Below is a small trained network, with its code and all its weights. Each question gives an input and a target symbol and asks what happens when units are switched off, that is, made to give their printed mean instead of their output.

import numpy as np


def w(rows, s, z=0):
    codes = np.array(rows[::2]) - 128.0
    scale = np.full(codes.shape[1], s)
    scale[-1] = z or s
    return codes * scale


def softmax(a):
    e = np.exp(a - a.max(-1, keepdims=True))
    return e / e.sum(-1, keepdims=True)


def log_softmax(a):
    a = a - a.max(-1, keepdims=True)
    return a - np.log(np.exp(a).sum(-1, keepdims=True))


def net(x, mask):
    ids = ['αβδεηθμξπσφψ'.index(c) for c in x.split()]
    T = len(ids)
    res = E[ids] + P[:T]
    u = 0
    for l in range(3):
        r = res
        for j in range(2):
            rows = slice(2 * j, 2 * j + 2)
            q, k, v = (r @ M[l][rows].T for M in (Q, K, V))
            z = softmax(np.where(np.tri(T) > 0, q @ k.T / 2**0.5, -1e9)) @ v
            o = O[l][rows]
            res = res + np.where(mask[u + j], z, o[:, -1]) @ o[:, :-1]
        u += 2
    return log_softmax(res[-1] @ U[:, :-1].T + U[:, -1])


Q, K, V, O = {}, {}, {}, {}
E = w([
[142,159,100,157,74,2,178,131,155,67,118],'α',
[155,222,147,151,122,57,89,47,126,40,245],'β',
[119,150,188,153,113,81,144,168,49,99,80],'δ',
[142,120,253,171,113,182,82,101,88,124,173],'ε',
[130,109,155,126,137,49,146,132,137,3,163],'η',
[153,172,219,101,79,50,102,79,123,121,181],'θ',
[218,127,212,162,54,140,101,59,206,50,202],'μ',
[147,86,166,212,32,131,106,187,140,74,82],'ξ',
[224,126,131,131,244,45,147,230,138,142,139],'π',
[162,224,117,181,132,206,85,153,139,37,160],'σ',
[84,165,138,177,85,197,193,92,141,231,84],'φ',
[118,97,227,163,89,127,162,201,161,210,4],'ψ',
],0.014)
P = w([
[145,99,254,133,140,116,171,212,168,152,163],'0',
[152,170,107,196,111,84,82,16,110,121,113],'1',
[141,179,116,179,121,109,126,27,65,164,70],'2',
[126,150,83,160,127,112,155,66,57,103,74],'3',
[129,157,98,164,122,112,162,81,72,103,104],'4',
[125,164,101,161,108,93,173,109,75,108,112],'5',
[132,154,87,186,83,81,160,124,116,95,143],'6',
[127,170,101,180,88,87,170,151,118,109,146],'7',
[116,165,114,184,94,84,163,173,117,105,151],'8',
[104,174,102,193,94,65,159,185,126,101,174],'9',
],0.0098)
Q[0] = w([
[197,123,103,221,112,79,117,216,23,93,152],'L0H1',
[42,125,56,63,177,221,82,59,204,174,113],'L0H1',
[74,101,141,170,120,120,27,69,138,176,104],'L0H2',
[127,189,254,190,74,55,173,98,113,67,53],'L0H2',
],0.0079)
K[0] = w([
[238,119,131,78,229,156,109,158,146,141,134],'L0H1',
[14,145,121,196,35,170,169,102,119,98,145],'L0H1',
[154,127,117,151,132,124,72,96,125,134,141],'L0H2',
[250,107,153,92,213,92,123,221,132,115,153],'L0H2',
],0.011)
V[0] = w([
[38,54,146,149,159,182,87,161,194,149,92],'L0H1',
[71,191,216,173,13,90,143,89,108,76,61],'L0H1',
[136,184,76,254,194,202,229,208,132,130,163],'L0H2',
[231,166,102,98,164,188,86,150,92,219,89],'L0H2',
],0.0057)
O[0] = w([
[117,93,173,49,129,108,151,95,95,105,213,14],'L0H1',
[97,132,72,249,137,156,146,187,74,109,170,139],'L0H1',
[194,82,107,207,94,126,41,105,114,198,166,255],'L0H2',
[55,70,145,107,175,217,122,83,131,120,112,130],'L0H2',
],0.011,0.0044)
Q[1] = w([
[88,134,123,115,42,176,240,148,102,95,191],'L1H1',
[189,119,185,255,119,52,135,197,89,163,193],'L1H1',
[132,153,108,118,149,124,72,74,108,188,136],'L1H2',
[152,185,147,249,132,60,105,81,97,135,91],'L1H2',
],0.0064)
K[1] = w([
[174,98,177,164,168,71,63,91,121,168,101],'L1H1',
[164,164,185,107,125,119,156,184,185,253,205],'L1H1',
[90,129,72,191,164,104,117,150,146,118,98],'L1H2',
[133,139,194,81,176,102,76,145,205,165,93],'L1H2',
],0.0078)
V[1] = w([
[138,165,127,163,175,107,97,87,130,188,106],'L1H1',
[163,81,2,159,151,159,105,144,111,110,108],'L1H1',
[146,137,108,134,72,130,158,156,184,149,83],'L1H2',
[76,153,90,100,249,52,207,224,159,146,132],'L1H2',
],0.0085)
O[1] = w([
[196,169,201,199,97,169,94,59,147,185,51,125],'L1H1',
[228,72,64,147,177,197,121,193,45,127,180,3],'L1H1',
[143,70,22,175,177,190,170,168,255,173,71,227],'L1H2',
[156,86,224,138,180,210,192,171,115,8,59,117],'L1H2',
],0.0083,0.0047)
Q[2] = w([
[196,67,205,175,171,87,129,162,149,94,105],'L2H1',
[160,71,74,29,116,184,139,82,97,86,66],'L2H1',
[127,58,98,141,154,156,73,3,150,109,31],'L2H2',
[148,186,136,225,53,96,126,129,169,164,121],'L2H2',
],0.0063)
K[2] = w([
[82,175,141,248,105,156,162,216,149,144,209],'L2H1',
[56,110,17,254,101,114,88,52,82,119,61],'L2H1',
[143,202,51,122,158,161,94,135,168,174,68],'L2H2',
[148,122,123,39,137,139,111,153,178,149,149],'L2H2',
],0.0078)
V[2] = w([
[189,208,88,141,60,76,148,89,236,99,206],'L2H1',
[155,210,130,123,145,96,21,153,27,50,144],'L2H1',
[185,254,125,147,120,210,101,50,170,73,88],'L2H2',
[21,140,86,139,55,244,101,118,74,215,47],'L2H2',
],0.0061)
O[2] = w([
[125,133,58,14,160,158,126,159,180,154,134,225],'L2H1',
[124,236,135,164,153,72,21,132,47,101,83,75],'L2H1',
[154,157,138,110,2,171,179,174,72,73,161,132],'L2H2',
[132,183,116,189,116,88,178,150,235,159,146,1],'L2H2',
],0.01,0.0073)
U = w([
[237,80,51,172,171,231,255,140,75,141,202,125],'α',
[208,243,126,97,82,194,148,253,136,81,154,45],'β',
[189,176,157,246,176,113,144,154,111,84,145,33],'δ',
[61,235,171,84,146,118,100,121,160,118,121,212],'ε',
[206,111,138,61,215,171,99,63,148,71,23,233],'η',
[59,211,162,122,132,198,174,180,208,21,103,24],'θ',
[66,132,52,49,138,199,161,168,142,116,188,190],'μ',
[123,76,58,170,248,164,86,121,164,127,154,25],'ξ',
[198,125,126,98,96,138,191,86,93,166,178,153],'π',
[154,137,75,131,83,150,59,177,134,159,175,2],'σ',
[211,218,124,177,205,172,231,106,242,138,111,248],'φ',
[79,82,134,153,172,149,212,70,153,100,188,195],'ψ',
],0.0037,0.0022)

Each question gives the input, a string of symbols that net reads in full, and the target symbol t.
The units are the heads (2 rows each of Q, K, V and O). Each row of codes is followed by its name. A weight is (code - 128) times the scale printed after its matrix; where a second scale follows, it is the last column's (O and U).
mask holds one flag per head, layer by layer. A switched-off head (its flag False) gives its mean, the last column of its rows in O, instead of its output. The means were averaged over made-up inputs and are rounded, as every weight is.
A unit's drop is (log p(t) with every unit on - log p(t) with that unit switched off) / (log p(t) with every unit on - log p(t) with every unit switched off).
The circuit of an input: a set's keep is (log p(t) with only the set's units on - log p(t) with every unit switched off) / (log p(t) with every unit on - log p(t) with every unit switched off). Starting from all 6 units, units are removed one at a time, each time the one whose removal leaves the highest keep (on an exact tie, the one counted first), for as long as the keep stays at least 0.8.
units of the circuit, in order: the units of the circuit, biggest drop first
most important unit: the unit with the biggest drop
heads that matter: for each layer, one digit per head in row order, 1 if its drop is at least 0.15 and else 0, layers parted by /
input δ π ε α σ δ δ ξ ψ α, target φ: units of the circuit, in order -> [L1H2 L2H2 L0H1]
input η π δ ψ ψ, target φ: units of the circuit, in order -> [L1H2 L2H2 L0H1]
input δ δ ψ μ η, target δ: units of the circuit, in order -> [L0H1 L2H1 L1H2]
input μ φ δ α ε θ σ φ, target μ: units of the circuit, in order -> [L2H1 L1H2]
input μ π φ β, target α: most important unit -> L0H1
input θ η η σ β, target θ: heads that matter -> 01 / 11 / 00
input ξ ε ξ, target ξ: heads that matter -> 10 / 10 / 01
input ψ δ ψ δ ξ ε μ η δ, target ψ: units of the circuit, in order -> [L0H1 L2H1 L1H1]
input ξ δ ψ δ ε φ, target ξ: units of the circuit, in order -> [L0H1 L2H2 L1H1]
input η μ α α θ, target η: units of the circuit, in order -> [L2H2 L0H2 L1H2 L1H1]
input σ μ α δ μ ε σ η, target σ: units of the circuit, in order -> [L1H2 L0H2]
input β δ π δ ψ ξ, target φ: heads that matter -> 11 / 01 / 01
input ε ε μ ξ σ ε δ η, target ε: heads that matter -> 10 / 11 / 10
input ε ψ φ, target ε: units of the circuit, in order -> [L0H1 L1H2 L2H1 L1H1]
input θ δ ξ δ α, target θ: most important unit -> L0H2
input ξ δ σ δ δ, target ξ: units of the circuit, in order -> [L2H2 L0H1 L1H1]
input μ δ π ψ δ δ δ ψ σ φ, target φ: heads that matter -> 10 / 11 / 01
input δ δ θ μ α μ δ σ ε δ, target δ: heads that matter -> 10 / 01 / 10
input π δ π α δ β θ δ μ ε, target π: heads that matter -> 10 / 11 / 11
input σ θ μ ε η δ φ, target σ: most important unit -> L1H2
